Below is a small trained network, with its code and all its weights. Each question gives an input and a class and asks what happens when units are switched off, that is, made to give their printed mean instead of their output.

import numpy as np


def w(rows, s, z=0):
    codes = np.array(rows[::2]) - 128.0
    scale = np.full(codes.shape[1], s)
    scale[-1] = z or s
    return codes * scale


def norm(h):
    return h / np.sqrt((h * h).mean(-1, keepdims=True) + 1e-5)


def f(y):
    return y / 2 * (1 + np.tanh(0.7978845608 * (y + 0.044715 * y**3)))


def log_softmax(a):
    a = a - a.max(-1, keepdims=True)
    return a - np.log(np.exp(a).sum(-1, keepdims=True))


def net(x, mask):
    res = np.array(x, float).reshape(1, 5) / 4 @ E
    u = 0
    for l in range(4):
        y = f(norm(res) @ A[l][:, :-1].T + A[l][:, -1])
        res = res + np.where(mask[u : u + 3], y, B[l][:, -1]) @ B[l][:, :-1]
        u += 3
    return log_softmax(norm(res)[-1] @ U[:, :-1].T + U[:, -1])


A, B = {}, {}
E = w([
[110,136,26,99,243,89],'x0',
[5,167,207,158,122,176],'x1',
[128,99,51,73,117,33],'x2',
[176,2,118,70,139,62],'x3',
[146,13,127,239,39,129],'x4',
],0.0033)
A[0] = w([
[74,221,65,144,88,107,79],'L0N1',
[143,2,123,131,121,107,1],'L0N2',
[73,99,142,188,184,146,24],'L0N3',
],0.0057,0.0032)
B[0] = w([
[98,1,100,9,90,50,254],'L0N1',
[170,81,216,75,1,80,189],'L0N2',
[8,177,229,57,38,139,83],'L0N3',
],0.0034,0.00094)
A[1] = w([
[169,152,111,17,254,102,57],'L1N1',
[177,33,186,113,127,94,90],'L1N2',
[117,108,99,157,167,95,3],'L1N3',
],0.0053,0.0026)
B[1] = w([
[1,180,69,37,234,154,254],'L1N1',
[150,154,70,43,56,120,158],'L1N2',
[30,113,132,156,104,167,109],'L1N3',
],0.0049,0.0037)
A[2] = w([
[92,222,207,49,72,189,176],'L2N1',
[23,219,253,157,56,223,2],'L2N2',
[65,227,153,100,67,147,164],'L2N3',
],0.0049,0.0016)
B[2] = w([
[142,26,145,154,193,22,228],'L2N1',
[208,46,161,241,238,103,251],'L2N2',
[180,2,106,142,142,63,201],'L2N3',
],0.0056,0.0031)
A[3] = w([
[89,79,47,219,26,135,231],'L3N1',
[161,136,52,108,174,227,196],'L3N2',
[178,30,117,58,3,75,2],'L3N3',
],0.0048,0.00099)
B[3] = w([
[47,177,73,11,154,118,212],'L3N1',
[111,190,204,127,72,243,192],'L3N2',
[66,137,253,125,3,85,254],'L3N3',
],0.0051,0.0022)
U = w([
[160,57,164,221,214,89,169],'0',
[116,104,150,79,6,68,165],'1',
[62,164,59,43,213,125,225],'2',
[178,204,119,184,102,208,3],'3',
],0.012,0.0029)

Each question gives the input, the list of numbers given to net, and the class t.
The units are the neurons (one row each of A and B). Each row of codes is followed by its name. A weight is (code - 128) times the scale printed after its matrix; where a second scale follows, it is the last column's (A, B and U).
mask holds one flag per neuron, layer by layer. A switched-off neuron (its flag False) gives its mean, the last column of its row in B, instead of its output. The means were averaged over made-up inputs and are rounded, as every weight is.
A unit's drop is (log p(t) with every unit on - log p(t) with that unit switched off) / (log p(t) with every unit on - log p(t) with every unit switched off).
The circuit of an input: a set's keep is (log p(t) with only the set's units on - log p(t) with every unit switched off) / (log p(t) with every unit on - log p(t) with every unit switched off). Starting from all 12 units, units are removed one at a time, each time the one whose removal leaves the highest keep (on an exact tie, the one counted first), for as long as the keep stays at least 0.8.
units of the circuit, in order: the units of the circuit, biggest drop first
unit that matters most: the unit with the biggest drop
k most important neurons: the k neurons with the biggest drops, biggest first
drop when u is switched off: that unit's drop, to one decimal
input [3,-4,5,-4,4], class 1: units of the circuit, in order : (L1N1; L2N2)
input [0,2,7,-8,2], class 1: unit that matters most : L0N1
input [1,8,4,8,-2], class 1: units of the circuit, in order : (L0N2; L2N2; L3N3)
input [1,-4,2,-5,2], class 2: 3 most important neurons : (L0N2; L3N1; L2N3)
input [6,5,7,3,5], class 1: 3 most important neurons : (L0N2; L1N1; L3N3)
input [-1,-2,-6,4,-3], class 2: 2 most important neurons : (L2N2; L1N1)
input [1,-6,-3,-8,-1], class 3: 3 most important neurons : (L3N2; L2N2; L3N1)
input [7,3,-3,-5,-1], class 0: 2 most important neurons : (L0N3; L3N1)
input [8,2,-4,-7,2], class 0: 3 most important neurons : (L0N3; L1N1; L2N2)
input [0,-5,-6,4,-2], class 2: drop when L1N1 is switched off : 0.7
input [5,7,0,1,-1], class 0: drop when L0N3 is switched off : 0.8
input [-6,1,-7,-4,-5], class 0: drop when L0N2 is switched off : 0.0
